Here is a tiny trained network, its code and every weight. The questions are about switching its units off for an input and a target symbol, where a switched-off unit gives its printed mean instead of its output.

import numpy as np


def w(rows, s, z=0):
    codes = np.array(rows[::2]) - 128.0
    scale = np.full(codes.shape[1], s)
    scale[-1] = z or s
    return codes * scale


def norm(h):
    return h / np.sqrt((h * h).mean(-1, keepdims=True) + 1e-5)


def f(y):
    return y / 2 * (1 + np.tanh(0.7978845608 * (y + 0.044715 * y**3)))


def softmax(a):
    e = np.exp(a - a.max(-1, keepdims=True))
    return e / e.sum(-1, keepdims=True)


def log_softmax(a):
    a = a - a.max(-1, keepdims=True)
    return a - np.log(np.exp(a).sum(-1, keepdims=True))


def net(x, mask):
    ids = ['ΓΔΞΠΣΨαβεζηθμτω'.index(c) for c in x.split()]
    T = len(ids)
    res = E[ids] + P[:T]
    u = 0
    for l in range(2):
        q, k, v = (norm(res) @ M[l].T for M in (Q, K, V))
        z = softmax(np.where(np.tri(T) > 0, q @ k.T / 3**0.5, -1e9)) @ v
        res = res + np.where(mask[u], z, O[l][:, -1]) @ O[l][:, :-1]
        u += 1
        y = f(norm(res) @ A[l][:, :-1].T + A[l][:, -1])
        res = res + np.where(mask[u : u + 4], y, B[l][:, -1]) @ B[l][:, :-1]
        u += 4
    return log_softmax(norm(res)[-1] @ U[:, :-1].T + U[:, -1])


Q, K, V, O, A, B = {}, {}, {}, {}, {}, {}
E = w([
[128,149,162,109],'Γ',
[154,142,169,117],'Δ',
[150,137,166,114],'Ξ',
[161,148,167,116],'Π',
[151,143,166,115],'Σ',
[147,146,166,118],'Ψ',
[68,147,153,111],'α',
[124,143,161,111],'β',
[149,145,172,117],'ε',
[144,151,170,115],'ζ',
[192,175,126,113],'η',
[130,92,54,87],'θ',
[87,170,116,96],'μ',
[118,125,125,246],'τ',
[36,62,237,150],'ω',
],0.013)
P = w([
[121,100,212,71],'0',
[83,212,86,147],'1',
[248,113,157,136],'2',
[82,184,87,164],'3',
[199,115,157,129],'4',
[76,167,98,155],'5',
[159,98,171,146],'6',
[73,163,102,148],'7',
[141,88,158,135],'8',
[77,155,108,141],'9',
[139,85,141,131],'10',
[81,153,112,143],'11',
[139,84,130,129],'12',
[84,167,113,142],'13',
],0.017)
Q[0] = w([
[3,177,146,174],'0.h1',
[10,197,87,251],'0.h1',
[171,127,38,140],'0.h1',
],0.0056)
K[0] = w([
[81,73,105,152],'0.h1',
[116,68,85,246],'0.h1',
[253,126,132,221],'0.h1',
],0.0059)
V[0] = w([
[113,163,140,125],'0.h1',
[106,69,191,171],'0.h1',
[172,134,174,2],'0.h1',
],0.0091)
O[0] = w([
[154,148,156,69,251],'0.h1',
[143,148,160,254,162],'0.h1',
[93,20,215,48,161],'0.h1',
],0.0081,0.0018)
A[0] = w([
[82,58,192,53,149],'0.n1',
[147,90,149,24,53],'0.n2',
[157,45,158,238,167],'0.n3',
[1,123,123,173,2],'0.n4',
],0.0081,0.0016)
B[0] = w([
[186,158,66,111,253],'0.n1',
[191,143,27,229,202],'0.n2',
[146,145,79,2,184],'0.n3',
[176,109,194,120,176],'0.n4',
],0.0092,0.0043)
Q[1] = w([
[111,123,130,186],'1.h1',
[3,181,27,146],'1.h1',
[140,195,159,107],'1.h1',
],0.0082)
K[1] = w([
[157,254,152,134],'1.h1',
[80,28,66,98],'1.h1',
[166,105,60,75],'1.h1',
],0.0083)
V[1] = w([
[160,181,130,126],'1.h1',
[37,59,211,36],'1.h1',
[56,134,2,154],'1.h1',
],0.0063)
O[1] = w([
[139,216,70,137,194],'1.h1',
[99,123,130,197,75],'1.h1',
[2,170,83,155,2],'1.h1',
],0.0098,0.0031)
A[1] = w([
[109,92,127,229,90],'1.n1',
[85,84,199,178,2],'1.n2',
[171,1,127,29,182],'1.n3',
[140,57,195,66,155],'1.n4',
],0.0076,0.0016)
B[1] = w([
[142,203,117,202,103],'1.n1',
[140,177,135,174,99],'1.n2',
[253,89,123,171,252],'1.n3',
[174,129,108,175,170],'1.n4',
],0.013,0.0036)
U = w([
[97,93,135,107,81],'Γ',
[112,103,138,109,38],'Δ',
[199,55,158,129,253],'Ξ',
[172,105,78,53,122],'Π',
[111,113,139,89,51],'Σ',
[109,111,143,93,75],'Ψ',
[107,115,147,107,59],'α',
[116,126,169,90,77],'β',
[117,128,155,91,40],'ε',
[124,136,168,88,38],'ζ',
[154,159,72,19,9],'η',
[52,87,106,75,250],'θ',
[63,158,114,11,180],'μ',
[116,192,42,189,110],'τ',
[90,126,187,200,187],'ω',
],0.012,0.0042)

Each question gives the input, a string of symbols that net reads in full, and the target symbol t.
The units are the heads (3 rows each of Q, K, V and O) and the neurons (one row each of A and B). Each row of codes is followed by its name. A weight is (code - 128) times the scale printed after its matrix; where a second scale follows, it is the last column's (O, A, B and U).
mask holds one flag per unit, layer by layer, with each layer's heads first. A switched-off unit (its flag False) gives its mean, the last column of its rows in O or B, instead of its output. The means were averaged over made-up inputs and are rounded, as every weight is.
A unit's drop is (log p(t) with every unit on - log p(t) with that unit switched off) / (log p(t) with every unit on - log p(t) with every unit switched off).
The circuit of an input: a set's keep is (log p(t) with only the set's units on - log p(t) with every unit switched off) / (log p(t) with every unit on - log p(t) with every unit switched off). Starting from all 10 units, units are removed one at a time, each time the one whose removal leaves the highest keep (on an exact tie, the one counted first), for as long as the keep stays at least 0.8.
circuit, biggest first: the units of the circuit, biggest drop first
most important unit: the unit with the biggest drop
k most important neurons: the k neurons with the biggest drops, biggest first
k most important neurons of layer l: the k neurons of layer l with the biggest drops, biggest first
drop when u is switched off: that unit's drop, to one decimal
input μ τ μ Ξ η Γ ω ε α β τ μ τ η, target τ: most important neuron of layer 0	(0.n3)
input Ψ τ Ξ Σ Δ Ξ τ μ τ, target η: circuit, biggest first	(0.n3, 0.h1, 1.h1, 1.n3)
input Π μ Ψ μ Γ β, target μ: circuit, biggest first	(1.n3, 0.n2)
input Π Π μ Σ Γ α μ μ μ τ μ μ μ Δ, target μ: 2 most important neurons	(0.n2, 1.n3)
input τ Ξ Γ μ μ η, target μ: 2 most important neurons of layer 1	(1.n3, 1.n4)
input θ μ Γ θ Γ Σ τ μ Δ μ Ξ Σ, target μ: 3 most important neurons	(0.n2, 1.n3, 1.n4)
input β Γ Σ τ μ ε ε η Γ μ Ξ μ Σ Ψ, target μ: circuit, biggest first	(0.n2, 1.n3)
input ζ η Ψ Ψ μ ε, target μ: 2 most important neurons of layer 0	(0.n2, 0.n1)
input μ τ Γ μ Δ θ ω μ μ β, target μ: 2 most important neurons of layer 0	(0.n2, 0.n4)
input Ξ μ μ Ξ β ε Γ Σ η Δ Δ β β Δ, target μ: 2 most important neurons	(1.n3, 0.n2)
input μ τ ε Γ ε μ α μ μ θ μ β Γ θ, target θ: circuit, biggest first	(1.h1, 0.n1, 0.n2)
input θ τ Σ Ξ Γ μ Σ μ τ Γ, target τ: 2 most important neurons	(0.n3, 1.n1)
input Δ μ μ β τ μ Γ μ τ Γ α τ Γ θ, target τ: 2 most important neurons of layer 0	(0.n3, 0.n1)
input α β μ α, target μ: most important unit	0.n2
input β Ξ μ η η μ Ξ α, target μ: 2 most important neurons	(1.n3, 0.n2)
input β μ β Σ, target μ: 2 most important neurons	(1.n3, 0.n2)
input Γ θ μ Π α μ α β β μ Ξ μ μ, target τ: 2 most important neurons	(0.n2, 0.n3)
input Γ β μ Γ μ Γ, target μ: 3 most important neurons	(1.n3, 0.n2, 0.n1)
input η ω μ Π Ξ η μ Ψ, target μ: 4 most important neurons	(1.n3, 0.n2, 0.n1, 1.n4)
input β β μ η, target μ: most important unit	1.n3
input η μ μ ζ, target μ: 3 most important neurons	(1.n3, 0.n2, 0.n1)
input β Ψ Π Σ τ η τ μ β Ξ Π μ μ θ, target μ: drop when 0.n2 is switched off	0.5
